(in the rows, 128 means zero)
Each name stands for a flat space through zero: a line, a plane or more. A row that begins with a name and a colon came from that space; any other row is followed by the name of the space it lies nearest, among the names in its block.
vofgatup: [105 137 155 167 137 171 102  94 123 132 111 102  72 121 106  93 142 111
 126 150 144 187 160 122 118]
febismel: [135 131 139 126 114 121 125 136 126 126 130 110 123 131 136 122 139 131
 135 150 129 154 123 121 128]
ranepaf: [126 133 140 138 116 151 116 122 120 133 114  98 118 117 131 132 125 130
 123 192 146 211 131 139 139]
ranepaf: [111 124 117 138 111 142  97 118 135 138 114 121 128  96  96 131 140 143
 130 104  95  89 121 125 125]
vofgatup: [154  97 120  93  98  80 152 156 142 131 140 123 156 129 133 131 147 142
 156 110  96  83 115 120 121]
febismel: [155  71 136 108 112 104 154 124 154 148 112 107 121 123 107 117 151 125
 154 115  99 141 158 127 125]
febismel: [102 133 123 162 152 105 122 117 122 127 114 122  94 141 138  99 118 141
 109  90 141  98 104 128 140]
febismel: [113 118 136 161 152 104 125 108 134 132 105 114  78 143 126  88 134 132
 116  77 130 113 124 119 138]
vofgatup: [135  99  92 106 136  97 156 140 136 139 121 151 169 123 135 160  97 146
 117 101 118  80 107 154 148]
febismel: [132  93 102 108 107  70 158 157 131 135 131 117 153 126 145 128 122 157
 144 126 117  80  94 143 131]
ranepaf: [ 93 146  88 135 131 127 109 136 120 122 143 164 155 109 118 140 113 149
 120  74 109   4  92 133 117]
sunurbes: [137 123 139 132 147 129 126 110 144 130 120 142 110 138 110 118 141 114
 124  71 111 108 150 111 128]
sunurbes: [151  82 125 101 107  78 177 154 131 136 131 101 138 139 153 118 129 137
 155 171 137 157 125 144 127]
sunurbes: [125 107  99 104 138 138 158 132 132 129 154 176 163 119 111 143 113 113
 145 104 122  52 154 145  97]
febismel: [132 107 141 135 106  95 133 135 129 135 113  80 102 131 141 100 145 144
 141 156 130 169 115 126 135]
sunurbes: [100 151 103 143 137 146 114 129 109 126 125 138 146 114 139 152  92 144
 102 154 151 123  98 154 143]
ranepaf: [117 141 113 126 136 126 141 141 112 119 145 144 144 135 150 135 104 129
 123 152 155 117 114 144 124]
vofgatup: [121 128  94 128 156 103 143 134 121 131 114 150 156 135 155 160  79 150
  91 111 146 104  87 157 166]
ranepaf: [122 150 128 130 138 115 150 148 104 111 151 131 130 155 173 120 107 125
 125 177 177 154 110 139 125]
ranepaf: [110 145 106 132 133 153 119 129 114 128 128 143 153 112 131 157  98 136
 110 154 143 127 113 151 136]
vofgatup: [124 113 126 139 145 124 137 115 131 136 112 125 112 132 126 121 118 127
 119 118 137 140 135 138 138]
febismel: [173  94 150  95 109  82 150 140 158 130 135 122 126 146 119 110 174 120
 161  74  83 101 148  93 116]
vofgatup: [127 159 113 105 110 166 110 142 120 117 157 161 178 107 118 169 124 124
 133 145 115  93 126 127 110]
vofgatup: [151 120 173 135 143 111 147 118 138 121 131 111  75 168 136  79 161  98
 144 116 140 177 166  98 116]
sunurbes: [116 161 138 149 126 149  92 120 120 122 119 116 115 122 128 130 131 134
 111 138 131 153 113 118 140]
ranepaf: [110 170 129 152 131 111  83 129 126 113 129 134 113 134 130 114 145 148
 110  54 103  50  83  93 136]
ranepaf: [100 117  96 133 109 172  98 114 130 148 110 130 153  70  84 160 115 146
 125 137 101  99 127 154 127]
sunurbes: [112 154 139 145 130 119 121 136 114 110 150 126 105 146 144  94 141 125
 136 124 143 104 117 110 108]
febismel: [109 163 124 143 137 150 110 127 110 118 134 136 130 127 139 136 111 130
 111 150 150 136 112 133 132]
vofgatup: [139 134 150 123 135 157 131 117 133 122 142 141 116 136 113 119 145  96
 141 129 130 148 172 113 105]
sunurbes: [100 156 116 132 121 130 131 150 102 106 171 144 136 132 145 109 125 126
 146 153 153  74 113 129  89]
sunurbes: [136 135 143 114 108 147 122 133 133 118 158 139 130 124 107 115 163 107
 161 121 107  98 158 102  86]
[119 146 124 135 132 130 119 131 120 122 131 133 131 130 137 132 120 134
 118 129 136 120 112 128 133] : ranepaf
[ 98 183 135 167 179 188  91  93 116 114 127 168 103 136 115 129 110 103
  89  91 151 120 144 120 130] : febismel
[118 151 130 149 142 150  97 110 127 130 105 127 118 121 122 141 118 135
  97 115 128 148 116 127 154] : sunurbes
[115 146 123 140 128 115 101 128 131 121 130 137 122 126 120 118 142 142
 122  65 101  53 102 106 127] : ranepaf
[123 135 122 128 137 146 125 123 126 128 130 144 137 123 122 140 118 122
 122 126 131 122 135 134 127] : febismel
[124 162 162 159 128 126  92 118 124 117 116  97  82 144 137  98 153 131
 115 119 131 166 113  96 141] : sunurbes
[ 95 161 115 154 114 167  75 119 114 131 110 114 133  91 115 150 115 153
 103 154 124 138  96 138 145] : ranepaf
[114 146 112 137 148 147 121 121 118 127 123 148 142 124 133 151  97 131
 102 131 145 126 117 145 143] : vofgatup
[157 128 173 134 125 121 120 117 141 129 108  91  88 149 132 107 159 117
 128 134 125 215 145 100 145] : ranepaf
[147  74 102 116 152 103 162 116 145 159  80 127 148 123 131 167  84 145
  97 118 129 163 123 170 181] : sunurbes
[110  85 114 124  95 125 145 135 127 141 137 104 126  99 107 103 141 134
 172 167 122 106 144 147  89] : ranepaf
[131 110 113 116 130 146 133 120 137 140 121 144 149 110 107 152 117 125
 127 121 115 117 145 143 129] : ranepaf
[128 166 129 123 102  94 120 167 107 105 155 114 144 144 173 125 134 150
 132 160 140 118  73 114 129] : febismel
[141 143 121 104 135 146 130 133 133 119 151 172 162 129 119 156 126 112
 129 100 113  84 142 120 115] : febismel
[116 117 101 116 149 129 157 131 127 124 156 178 149 130 119 129 112 113
 139  90 131  40 146 140  97] : sunurbes
[118 173 134 147 154 135 116 127 109 112 131 138 120 151 159 132 106 127
  96 138 163 154 104 126 148] : vofgatup
[136 155 138 107 115 181 114 130 127 115 162 158 153 117 106 147 145  99
 147 144 117 120 164 113  93] : vofgatup
[168 178 168  98  91 110 112 167 125  95 172 122 143 158 159 125 177 120
 151 141 113 140 111  72 112] : febismel
[101 154 106 148 134 146 106 127 107 129 113 125 142 112 144 156  89 152
  93 166 153 151  88 156 157] : sunurbes

Rows lie near named flat spaces through zero. A row that begins with a name and a colon came from that space; any other row is followed by the name of its block's space that it lies nearest.
tel-laka: [129 119 131 134 124 129 110 111 113 120 111 117 137 127 117 143 149 123
 132 119 138 155 142 132  98]
sur-bip: [116 106 110 126 128 130 116  94 153 126 112 124 136  94 135 132 129 131
 114 133 144 117 143 128 102]
nirop-ranar: [137  97 168 141 120 125 104 128 152 132  92 131 135 151 103 156 131 136
 162 163 135 144 123 146 127]
mer-gese: [127 105 131 126 134 134 108 121 140 137 113 132 135 121 121 120 135 133
 135 129 124 140 129 132 108]
tel-laka: [139 125 151 135 142 100 115 126 163 116 114 127 140 108  83 157 155  99
 125 153 150 136 124 169  98]
nirop-ranar: [121 127 131 133 119 107 144 149 159 125 121 135 120 128 145 148 121 131
 112 159 136  72 119 129 143]
sur-bip: [118 112 108 115 139 148 129  54 163 116 128 121 136  70 125 122  98 122
 115 133 150 137 157 136 124]
gan-gefes: [102  95 193 139 137 133 128 131 140  69 102 146  93 146 141 123 123 117
  69 121  91 166 130 163 168]
sur-bip: [148 145 119 117 112 145 159 128 136 164 153 132 131 144 134 128  65 151
 189 163 139  91 123  99 187]
sur-bip: [155 146 143 121 112 132 161 154 129 155 145 138 128 157 124 141  78 136
 188 168 135  93 124 109 182]
morol-dekuv: [129 120 131 124 118 140 124  84  96 100 111 113 138 109 124 152 133 107
 129 110 148 163 180 125  95]
mer-gese: [131 100 128 124 136 127 106 113 165 143 109 134 143 104 111 129 131 129
 142 149 139 124 130 138  99]
sur-bip: [131  95 208 124 133 123 150 148 175  93 103 163 106 135 121 145  86 104
 120 176 113 116 140 160 178]
nirop-ranar: [148 115 176 120 135 141 132 128 135 123 123 143 128 139 100 130  99 114
 162 147 120 158 139 144 154]
mer-gese: [123  88 126 115 160 171  86  72 142 139 123 133 139  98 106  73 122 137
 135  99 107 205 134 143 108]
sur-bip: [152 149 174 127 139 107 138 150 102  94 130 131 131 131  84 155 153  74
 127 123 133 165 147 161 110]
nirop-ranar: [144 146 113 134  93 153 131 147  65 170 139 115 132 195 147 128 109 173
 201 119 121 133 119  75 161]
sur-bip: [110 122  58 128 121 142 108  83 134 157 131 106 143  99 153 111 135 163
 126 111 145 112 126  99  96]
morol-dekuv: [123 123 144 131 118 121 138 142 122 112 116 133 119 138 141 144 127 122
 117 133 126 114 138 126 133]
nirop-ranar: [126 177  69 112 134 149 152 123  73 143 185 116 125 120 153  80 118 135
 118  71 114 134 126  92 141]
morol-dekuv: [136 105 158 116 126 142 128 100 110  99 106 133 133 111 117 145 118  98
 136 123 135 162 182 132 106]
mer-gese: [118 118 127 136  98 145 121 140  67 127 110 120 121 173 166 132 136 153
 139 100 112 142 142  90 126]
gan-gefes: [135  53 185 111 147 168  83 133 132 143  89 164 132 140 112  85 115 133
 166 121  80 195 144 134 110]
mer-gese: [129 102 130 123 119 128 119 132 136 137 105 136 136 122 136 138 127 131
 142 142 133 108 144 116 103]
gan-gefes: [126 123 148 124 130 121 137 155 122 114 123 142 118 133 137 127 130 115
 112 126 113 120 134 130 129]
tel-laka: [150 115 199 141 110 114 116 183  80 110  91 137 127 190 106 170 160 108
 162 133 116 164 142 137 112]
tel-laka: [130 120 153 122 113 139 138 144  79 108 116 135 119 150 147 135 124 117
 132 109 112 144 162 109 127]
gan-gefes: [118 154 115 141 122 118 148  90 147 102 140 106 121 114 128 154 118 126
 100 140 156 117 124 144 158]
mer-gese: [127  68 144 102 145 146 105 126 152 139  98 160 138  93 130 100 119 118
 134 130 109 131 160 125  82]
mer-gese: [129 132 123 109 143 151 145 100 125 119 150 134 125 100 129 100  96 115
 120 112 120 146 148 127 145]
morol-dekuv: [ 98 131 102 145 127 132 123 142 145 143 140 125 106 156 166  94 127 177
  95 118 100 108  72 119 174]
nirop-ranar: [118 118 128 138 123 107 124 135 161 124 111 128 126 123 134 148 140 132
 110 152 139  93 117 137 121]
morol-dekuv: [109 129  94 138 127 145 112  86 124 130 133 107 127 124 141 111 133 156
 113 104 130 152 116 122 132]
nirop-ranar: [126 105 126 150  92 127  94 135  98 145  87 110 139 173 140 162 159 162
 165 131 138 133 128 103  97]
gan-gefes: [137 151  99 114 142 111 142 110 142 124 147 122 144  73 110 137 136  94
 114 130 158 105 147 137  91]
tel-laka: [149 120 177 145 100 102 120 171 102 120  89 127 135 176 109 190 158 115
 167 156 142 127 140 132 105]
gan-gefes: [102  80 160 151 138 167  80  63 150 109  98 117 115 150 117 105 123 165
 118 115 104 224 108 161 163]
morol-dekuv: [141 159 126 144 115  77 146 163 160 134 129 120 135 133 111 183 146 118
 134 178 166  61 104 142 126]
gan-gefes: [138 169 101 135 101 120 169  86 150 131 150 101 134 119 127 177  83 137
 156 174 185  78 132 119 178]
morol-dekuv: [111 164  82 160 111  93 131 134 156 141 140  98 125 143 142 156 154 162
 105 149 157  72  73 129 145]
morol-dekuv: [124  79 176 118 140 154 119  98 156 106 102 149 120 116 120 118  94 120
 129 141 112 164 153 148 146]
tel-laka: [133 114 173 117 143 128 129 125 104  81 112 140 125 110 109 135 142  76
 103 107 118 176 173 153  98]
nirop-ranar: [126 142 124 104 163 136 146 109 124  99 158 139 123  76 119  92 121  85
  82  93 115 154 152 146 119]
sur-bip: [132 160  25 114 119 161 129  46 117 180 170  90 159  84 137 107  99 164
 171 111 171 118 138  81 116]
mer-gese: [123  69 141 118  91 133 115 165 101 140  70 149 133 146 177 149 131 141
 154 137 119  83 176  77  77]
gan-gefes: [120 113  93 140 141 152  71  82 126 158 125 105 146 127 109  95 160 164
 143  97 125 193 101 133  96]
tel-laka: [135 122 126 143 102 107 114 117 126 126  96 109 147 129 116 187 156 124
 151 153 170 113 147 127  85]
tel-laka: [118 130  86 135  93 145 126 116  96 154 125 109 131 153 170 132 118 174
 154 119 136 105 130  78 135]
[134 151 113 102 139 149 170  86 131 115 166 130 125  84 131 111  72 105
 122 124 138 123 161 123 162] : mer-gese
[135  95 125 123 141 159  88  84 142 155 116 126 148 115 101 104 123 145
 167 124 127 181 130 133 106] : gan-gefes
[132 120 163 118 111 136 148 151  74  98 113 141 116 148 150 142 119 105
 128 111 112 137 175 108 127] : tel-laka
[138 131 140 136 125 104 128 144 152 132 119 128 134 131 109 157 138 121
 139 160 146 104 118 143 122] : tel-laka
[118  93 138 132 127 127  92 107 104 100  86 121 138 111 123 144 177 108
 106 100 132 172 166 137  53] : nirop-ranar
[131 157 110 145 152 128 111  78 162 134 155 101 137 116  80 119 138 137
 128 129 147 176  84 170 149] : mer-gese
[103 149  91 149 111 116 131 137 118 129 136 108 115 151 165 130 147 161
  95 115 128  99  95 112 145] : morol-dekuv
[132 138 135 137 119 103 139 148 146 125 124 127 127 134 125 157 134 123
 126 155 144  92 118 135 132] : morol-dekuv
[123 134 117 141 117 133 122 115 125 136 130 113 126 148 133 132 127 153
 137 129 133 134 111 123 148] : gan-gefes
[138 205  53 165 111  59 133 136 172 166 158  78 153 124  99 191 179 146
 136 176 205  43  59 140 113] : morol-dekuv
[158 116 160  93 162 147 130 182 122 162 149 174 131 129 105  67 104 108
 167 119  80 147 127 125 129] : morol-dekuv
[128 107 139 113 141 136 125 133 136 127 122 147 128 110 130 108 120 116
 122 124 113 131 143 129 114] : mer-gese
[148 149 135 120 124 138 153 128 124 139 150 130 129 138 118 130  90 127
 165 144 134 123 130 121 168] : sur-bip
[129 123 136 126 101 133 141 139  86 117 113 128 124 147 155 151 121 126
 139 122 130 116 162  99 124] : tel-laka
[118 166  78 133 132 114 150 138 160 154 168 120 121 121 146 109 116 154
 109 139 134  70  79 120 166] : nirop-ranar
[124 126 103 147  57 131 133 121  76 140  95  97 135 176 177 193 125 170
 176 143 164  84 157  65 123] : mer-gese
[117 193  61 153 106 101 145 124 110 137 162  85 128 141 146 153 155 153
 109 120 162  87  91 112 140] : gan-gefes
[100  79 130 131 121 132 115 122 179 131  95 142 117 120 164 122 112 157
 105 153 119  88 122 123 135] : sur-bip
[121 113 135 132 128 119 118 134 136 121 111 131 127 125 131 135 144 125
 113 130 127 123 130 134 109] : sur-bip
[122  70 114 155  74 129  68 117 118 166  52 105 154 169 147 181 164 186
 191 155 158 113 137  89  66] : mer-gese
[125 134 131 138 112 127 134 145 116 131 127 125 119 160 144 135 123 146
 134 132 122 117 115 116 154] : gan-gefes
[127 132 123 117 101 125 165 139 111 117 125 133 121 125 166 153  99 121
 127 140 140  72 165  95 138] : tel-laka
[130 104 129 116 109 127 135 138 128 134 104 140 133 119 150 147 114 126
 144 147 137  85 162 102 106] : mer-gese
[127 110 156 122 126 122 134 134 127 102 107 140 124 119 131 145 128 104
 114 133 127 124 157 134 114] : nirop-ranar
[110 107 122 136 149 147 107 106 188 150 134 134 118 130 129  83 105 170
 119 140 106 138  76 146 175] : morol-dekuv
[145 129 110 125 113 140 121 132 118 172 131 124 144 147 126 128 114 155
 189 141 137 117 123  99 128] : gan-gefes
[134 126 129 136 124 106 118 116 151 124 111 118 143 111 105 165 149 115
 133 153 161 116 133 146  96] : tel-laka
[127 122 134 137 130 116 122 130 167 135 121 129 129 129 118 138 128 137
 130 156 136 111 106 144 138] : nirop-ranar
[158 141 119 113 149 128 121 123 135 158 147 130 154 103  81 118 130 109
 170 134 142 144 129 138  99] : morol-dekuv
[125 141 112 118 137 133 138 122 112 120 146 128 126 110 135 110 128 116
 108 103 122 134 138 123 122] : nirop-ranar

Rows lie near named flat spaces through zero. A row that begins with a name and a colon came from that space; any other row is followed by the name of its block's space that it lies nearest.
feru_balas: [105 101 184 141 144 138 163  93 124 123 151 122 120 132 169 106 153 127
 128 140 136  97 139 103 132]
makub_timo: [152 179 123 126 127 122 119 118 127 127 134 150 126  95 104 158  98 145
 106  96  91 162 138 149 130]
feru_balas: [105 142 137 129 156 132 157 118 141 159 143 132 161 128  79 133 207 141
  98 108 152 139 134 127 115]
rep_mege: [139 156 156 146 160 141 144  93 156 139 164 144 139  93 117 147 182 140
  91  79 108 155 165 116 110]
rep_mege: [106  96 133 105 117 115 142 124 119 107 146 115 123 154 134 110 113 141
 163 152 135 103  91 140 132]
rep_mege: [ 66 156 133 127 141  93 135 147  83 136 163 182 158 140  87 159 140 120
  75  62 149 141  46 158 123]
mip_migo: [147 120 131 121 110 147 118 148 137 166  96 132 129 112  98 118 122 108
 137 167 132 112 179  88 145]
fone_zopen: [115 146 149 124 144 132 153  78 146  98 171 137 128 129 125 128 150 160
 132  90 105 133 136 141 118]
dedos_tipe: [ 99 139 169 135 126 164 151  87 130 117 131 137 127 147 138 106 166 137
 121 148 135 114 165 114 148]
dedos_tipe: [117 127 145 109 124 127 153 119 122 144 127 127 134 127  96 117 126 142
 140 152 133 108 136 124 140]
fone_zopen: [162 120  92  98 132 102 126 118 162 101 161 105 121 115 110 138 101 165
 175 102  91 142 111 157 100]
mip_migo: [130 137 115 111 127 111 122 150 126 152 143 141 147 113  78 150 136 134
 112 116 128 149 102 140 122]
makub_timo: [129 124  63 107 111 126  96 167 154 130 106 141 141 149  68 124 121 109
 165 102 134 120 140 120 115]
fone_zopen: [119  93 175 141 153 114 147 108 130 122 183 136 120 108 168 129 136 117
 124  94 117 109 114 101 110]
makub_timo: [ 91 173 129 125 116 132 132 118  98 113 114 162 132 151 106 130 108 133
 112 113 131 127 118 152 150]
fone_zopen: [141 126 161 148 104 149 100 139 113 138 105 164 103 104 161 123  75  79
 120 140 111 103 178  73 155]
dedos_tipe: [133 174 128 108  91 133 103 111 119  90 143 168 110 122 112 144  64 148
 133 115  80 148 129 153 152]
dedos_tipe: [118 110 122 109 112 116 115 157 120 141 144 136 139 132 102 135 134 123
 126 143 139 133  90 131 129]
dedos_tipe: [100 185 128 121 133 136 158 104 113 137 103 144 145 140  74 127 138 153
 111 119 137 129 147 152 146]
makub_timo: [121 157 117 116 153  71 159 151  85 172 115 139 148  99  69 156  78 135
 107  90 135 122  84 155 122]
feru_balas: [ 93 160 157 151 178 127 195  70 115 121 127 110 139 143 145 118 172 161
 104 102 147 121 131 155 122]
fone_zopen: [152 115 117 136 116 149  94 134 154 113 138 116 122 129 157 132 158 125
 124 144 121 159 134 125 122]
makub_timo: [ 98 145 168 107 120 157 173  67 134 107 136 126 126 152 108  96 148 170
 152 163 123 103 166 133 154]
rep_mege: [177  84 135 132 122 160 115 135 173 154 115  91 120 106 145 110 164 116
 149 186 128 124 192  78 124]
mip_migo: [132 142 111 146 122 119 100 173 101 157  87 156 129 115 121 142  88  82
 103 111 138 124 132 110 136]
rep_mege: [126 211  99 129 115 132 122  97 109  81  93 151 112 142 121 138  58 154
 130  92  95 144 143 179 148]
fone_zopen: [109 132 131 126 108 131 118 132 111 114 112 159 115 141 129 115  76 103
 147 118 122  94 142 109 146]
feru_balas: [188 163 126 110 139 106 145 112 127 148 139  83 130  76 111 165 121 196
 102 165  98 192 104 188 126]
mip_migo: [122 115 148 118 120 155 132 117 153 137 143 132 136 131 107 114 175 131
 134 151 132 123 161 102 133]
mip_migo: [ 91 118 149 139 148 123 158 119 113 134 128 135 135 143 134 113 142 115
 125 111 152  94 125 114 126]
mip_migo: [190 101 113 110 110 109 103 158 136 145 124 102 111  87 133 141  73 129
 152 166 101 138 124 123 126]
makub_timo: [134 119 153 127 165  85 181 122 102 166 123 111 129  93 121 130  88 134
 131 118 131  92 119 123 120]
makub_timo: [137  89 143 115 123 128 127 133 146 136 155 121 126 118 127 121 140 125
 146 147 124 118 130 104 122]
dedos_tipe: [148 146  89 140 159 120 153 146 126 177  56  85 147 123  99 125 144 131
 121 144 163 127 154 138 119]
dedos_tipe: [132 150 117 165 142 139 121 127 118 123  91 118 124 136 172 131 136 115
  99 120 141 143 138 137 128]
feru_balas: [122 132 141 113 123 143 135 114 153 137 141 156 133 119  80 118 137 124
 147 110 115 106 178  93 130]
rep_mege: [125 143 144 149 160 116 147 122 118 149 131 137 136 107 130 141 138 120
  97  89 132 129 131 121 117]
dedos_tipe: [145 109 129 140 105 168  92 132 153 114 124 118 118 139 167 118 164 115
 127 169 129 146 155 108 135]
feru_balas: [124 111 126 123 151 128 162  93 158 110 133 108 123 140 128 101 132 141
 178 105 123  89 163 115 110]
fone_zopen: [124 111 102 117 105 107 109 177  90 140  98 114 129 144 131 131  92 117
 128 175 154 129  70 151 142]
rep_mege: [100 117 134 137 147 116 151 105 123  97 136 131 118 149 156 111 107 122
 154  86 129  90 122 125 117]
dedos_tipe: [122 103 160 110  82 131  97 140 105 108 160 152 108 128 155 130  87 120
 132 171 110 128  92 123 155]
rep_mege: [135 147 133 159 155 125 129 148 119 177 104 146 143  98 116 146 146  95
  80  94 143 133 153 101 120]
mip_migo: [145 130 114 112 127 106 117 156 129 156 140 137 141 101  85 152 120 129
 118 117 121 146 108 132 119]
mip_migo: [124 145 124 132 159 103 148 125 129 145 142 141 143 109  98 145 132 130
 114  68 125 128 122 131 106]
makub_timo: [117  87 148 141 129 118 121 150 109 136 139 127 124 129 169 126 129  99
 117 140 146 114  95 109 126]
dedos_tipe: [138 120 124 144 152 114 139 127 129 132 121 112 124 119 152 128 121 121
 130 107 130 119 130 124 112]
rep_mege: [132 134 139 137 136 128 135 165 110 205  86 140 149  99  84 134 140  96
  92 148 158 117 157  91 140]
feru_balas: [130 101 160 143 114 130 120 123 102 103 130 121  97 130 207 117  83 113
 133 161 121 112 112 120 145]
mip_migo: [134  75 166 126 143 128 166 106 139 137 132  96 114 121 157  93 123 125
 170 161 133  73 160  87 126]
feru_balas: [130  90 135 146 131 135 109 135 143 114 145 130 117 131 175 120 139  97
 136 114 128 116 132  96 114]
rep_mege: [ 99 171 121 116 116 102 154 160  53 177  43 147 138 133  70 124  44 115
 118 157 159  87 121 141 171]
fone_zopen: [ 92 152 178 144 135 156 147  75 129 100 161 159 125 139 148 121 163 137
 106 102 118 126 151 121 138]
fone_zopen: [ 88 109 143 141 139 132 136 128 114 120 153 117 144 161 159 126 199 131
  95 141 166 144  73 146 123]
fone_zopen: [133 128 139 119 141  91 157 144  94 169 110 125 131 100 104 135  77 126
 126 133 133 102 113 127 133]
mip_migo: [121 137 119 144  79 171  80 160 105 127  62 146 115 157 153 112 108  86
 116 188 148 124 158 107 171]
makub_timo: [111 187 149 135 116 140 122 108  98 112 145 151 134 130 132 157 148 158
  64 135 120 187  92 179 151]
feru_balas: [ 86 186  91 132 131 147 123 122 145 119  98 191 146 157  53 121 131 104
 137  36 129 104 189 110 126]
makub_timo: [172 131  77 137 154 123 127 136 162 140  94  85 132 116 123 131 141 135
 144 114 128 143 157 135  99]
feru_balas: [142 136 159 116 128 112 162 108  93 137 127  89 121 112 147 134 107 175
 113 196 126 144  91 172 149]
[ 67  98 136 127 141 126 165 128 109 133 114 116 144 180 124  93 165 119
 143 144 183  80 107 122 130] : feru_balas
[113 128 111 142 120 134  99 152 123 122 118 151 130 144 135 131 130  95
 117 104 140 129 122 117 126] : feru_balas
[153 108 166  98  94 139 121 124 138 141 151 143 112  94 108 123  93 131
 153 173  94 112 161  93 150] : feru_balas
[149 103 124 121 118 134 124 126 141 118 124  99 115 130 151 115 121 136
 155 166 123 124 135 126 129] : rep_mege
[ 98 174 112 128 108 161 134  87 116  69  99 112 121 189 151 109 139 170
 132 163 136 148 123 188 155] : mip_migo
[ 78 132 110 137 139 115 165 111  88  91  78 104 119 191 164  92  90 132
 160 131 163  79 102 161 138] : feru_balas
[138 150 117 140 118 158 102 152 142 165  90 156 140 116  88 131 149  94
 107 126 136 133 191  89 138] : rep_mege
[129 136 148 139 132 123 139 149  89 174 101 114 140 114 131 140 142 127
  78 180 158 145 104 139 147] : fone_zopen
[147  80 136 114 138 130 150 116 163 137 132 100 120 118 125  99 128 127
 184 144 123  84 173  87 115] : makub_timo
[119 124 158 127  88 136  98 157  88 140 124 158 119 123 142 136  97 103
  99 177 131 133 104 117 164] : feru_balas
[131 165 143 140 158 104 164 112  95 147 120 113 135 106 132 149 122 155
  86 123 131 149 102 166 129] : makub_timo
[160 122  54  83 120 106 116 167 161 152 114  99 151 126  40 136 131 153
 169 137 130 144 117 152 107] : feru_balas
[114 143 149 110 128 153 170  73 146 112 124 115 126 146 106  97 144 167
 161 153 122 103 178 130 143] : makub_timo
[184 106 124 124 140 109 128 113 153 111 152  92 104  92 167 136  91 149
 159 123  87 137 130 133 105] : mip_migo
[132 122 123 136 100 146  92 152 113 122 117 117 126 144 163 134 149 123
  99 185 144 165  97 145 145] : fone_zopen
[119 137 145 120 101 196 111  86 182  95 161 136 133 155 119 112 224 154
 127 159 118 161 178 120 140] : mip_migo
[127  85 143 116 127 141 134 100 166  95 175 110 119 142 152 107 161 143
 168 135 117 116 133 115 114] : rep_mege
[135 140 112 117 113 103 122 164  86 154  92 123 130 120 111 141  76 127
 116 162 139 132  92 152 146] : dedos_tipe
[130 195  93 166 162 142 154  93 120 109  54  94 127 153 156 122 134 151
 111 110 142 144 163 174 128] : makub_timo
[143 133 122 144 140 136 131 117 137 122 113 108 123 128 154 125 138 132
 126 130 128 135 145 132 122] : makub_timo
[147 101 107 137 137 119 118 148 142 134 110 118 120 121 142 120 105  99
 155 110 128 104 149  99 111] : makub_timo
[116 139 145 112  89 144 112 131 107 122 127 148 123 138 119 127 111 133
 120 174 124 135 119 136 162] : dedos_tipe
[120 124 139 153 149 122 134 116 123 114 138 129 122 129 170 129 131 116
 117  94 129 123 120 125 115] : dedos_tipe
[105 136 139 119 136 118 151  99 131 106 148 152 123 133 113 118 100 134
 156  80 110  95 140 122 123] : fone_zopen
[117 137 129 143 123 138 109 135 124 122 125 155 126 133 138 132 127 103
 113 105 128 129 136 114 131] : feru_balas
[109 149 145 152 164 117 167 108 111 141 104 142 128 120 130 120 106 111
 123  77 134  88 162 108 124] : rep_mege
